Below is a small trained network, with its code and all its weights. Each question gives an input and a class and asks what happens when units are switched off, that is, made to give their printed mean instead of their output.

import numpy as np


def w(rows, s, z=0):
    codes = np.array(rows[::2]) - 128.0
    scale = np.full(codes.shape[1], s)
    scale[-1] = z or s
    return codes * scale


def norm(h):
    return h / np.sqrt((h * h).mean(-1, keepdims=True) + 1e-5)


def f(y):
    return y / 2 * (1 + np.tanh(0.7978845608 * (y + 0.044715 * y**3)))


def log_softmax(a):
    a = a - a.max(-1, keepdims=True)
    return a - np.log(np.exp(a).sum(-1, keepdims=True))


def net(x, mask):
    res = np.array(x, float).reshape(1, 7) / 4 @ E
    u = 0
    for l in range(2):
        y = f(norm(res) @ A[l][:, :-1].T + A[l][:, -1])
        res = res + np.where(mask[u : u + 3], y, B[l][:, -1]) @ B[l][:, :-1]
        u += 3
    return log_softmax(norm(res)[-1] @ U[:, :-1].T + U[:, -1])


A, B = {}, {}
E = w([
[74,89,93,86,146,149,187,174,247,190,145],'x0',
[119,130,141,123,113,161,112,111,132,138,119],'x1',
[127,136,122,117,127,127,119,131,130,128,125],'x2',
[98,126,116,138,69,166,201,183,134,40,60],'x3',
[34,155,198,120,118,101,131,183,170,150,218],'x4',
[135,102,169,128,137,124,146,124,131,132,117],'x5',
[133,124,131,146,126,145,123,124,133,131,135],'x6',
],0.014)
A[0] = w([
[89,135,164,162,15,139,155,171,69,2,81,19],'L0N1',
[95,109,90,146,45,143,208,168,173,82,66,2],'L0N2',
[117,37,28,136,203,129,113,59,167,165,80,116],'L0N3',
],0.0076,0.0045)
B[0] = w([
[205,230,149,97,73,83,193,77,189,193,188,254],'L0N1',
[129,54,123,188,194,181,18,216,114,58,37,215],'L0N2',
[248,129,185,61,1,114,143,177,72,214,169,218],'L0N3',
],0.011,0.0073)
A[1] = w([
[218,119,108,165,124,111,126,32,130,75,50,210],'L1N1',
[114,114,180,140,94,54,41,53,1,101,177,123],'L1N2',
[109,187,203,190,119,133,106,191,78,85,157,1],'L1N3',
],0.0097,0.0032)
B[1] = w([
[107,154,85,133,203,145,124,80,35,150,159,255],'L1N1',
[89,43,109,132,115,165,141,217,207,68,47,237],'L1N2',
[142,152,183,166,3,64,121,94,214,160,88,162],'L1N3',
],0.013,0.0092)
U = w([
[175,29,66,114,163,201,101,173,69,90,40,125],'0',
[224,188,172,91,45,88,140,107,146,178,146,254],'1',
[10,109,170,161,150,112,87,178,225,60,109,106],'2',
[53,125,150,71,198,112,130,120,155,205,242,55],'3',
[157,245,98,165,169,131,145,7,40,89,108,66],'4',
],0.018,0.0069)

Each question gives the input, the list of numbers given to net, and the class t.
The units are the neurons (one row each of A and B). Each row of codes is followed by its name. A weight is (code - 128) times the scale printed after its matrix; where a second scale follows, it is the last column's (A, B and U).
mask holds one flag per neuron, layer by layer. A switched-off neuron (its flag False) gives its mean, the last column of its row in B, instead of its output. The means were averaged over made-up inputs and are rounded, as every weight is.
A unit's drop is (log p(t) with every unit on - log p(t) with that unit switched off) / (log p(t) with every unit on - log p(t) with every unit switched off).
The circuit of an input: a set's keep is (log p(t) with only the set's units on - log p(t) with every unit switched off) / (log p(t) with every unit on - log p(t) with every unit switched off). Starting from all 6 units, units are removed one at a time, each time the one whose removal leaves the highest keep (on an exact tie, the one counted first), for as long as the keep stays at least 0.8.
units of the circuit, in order: the units of the circuit, biggest drop first
k most important neurons: the k neurons with the biggest drops, biggest first
k most important neurons of layer l: the k neurons of layer l with the biggest drops, biggest first
drop when u is switched off: that unit's drop, to one decimal
input [0,-1,3,6,4,-5,-2], class 1: 2 most important neurons : L0N1, L1N2
input [-6,-3,4,-7,7,5,8], class 2: units of the circuit, in order : L1N2
input [-5,-3,-4,3,-1,2,-8], class 4: 3 most important neurons : L0N3, L1N1, L0N1
input [0,-5,7,-7,-2,-1,4], class 0: 2 most important neurons : L0N1, L1N2
input [-5,7,-1,-1,-1,5,3], class 0: 2 most important neurons : L1N2, L1N1
input [-1,8,-1,0,7,-1,-2], class 2: 2 most important neurons : L0N1, L0N3
input [-8,7,-3,4,-6,0,4], class 4: 2 most important neurons : L0N1, L1N1
input [6,-1,-7,4,0,4,4], class 0: 4 most important neurons : L0N2, L1N3, L0N1, L1N2
input [1,-2,3,1,2,-4,-4], class 2: 2 most important neurons : L0N3, L0N1
input [0,-3,1,1,-6,-2,-6], class 4: 3 most important neurons : L1N2, L1N1, L0N2
input [2,4,-6,-4,-7,3,-7], class 1: 2 most important neurons of layer 0 : L0N3, L0N2
input [-2,3,8,-6,8,-7,-3], class 2: 2 most important neurons : L1N2, L0N1
input [0,-6,-7,1,-2,-7,-6], class 4: drop when L1N2 is switched off : 1.1
input [-8,5,5,8,-7,1,6], class 4: drop when L1N1 is switched off : 0.0
input [-1,-7,-4,4,5,2,2], class 1: drop when L0N1 is switched off : 0.1
input [-8,-8,-4,3,-5,7,2], class 4: units of the circuit, in order : L1N1
input [-4,0,-6,7,1,-5,2], class 1: 2 most important neurons : L0N1, L1N3
input [-6,1,-2,-6,1,0,6], class 2: 2 most important neurons of layer 1 : L1N2, L1N3
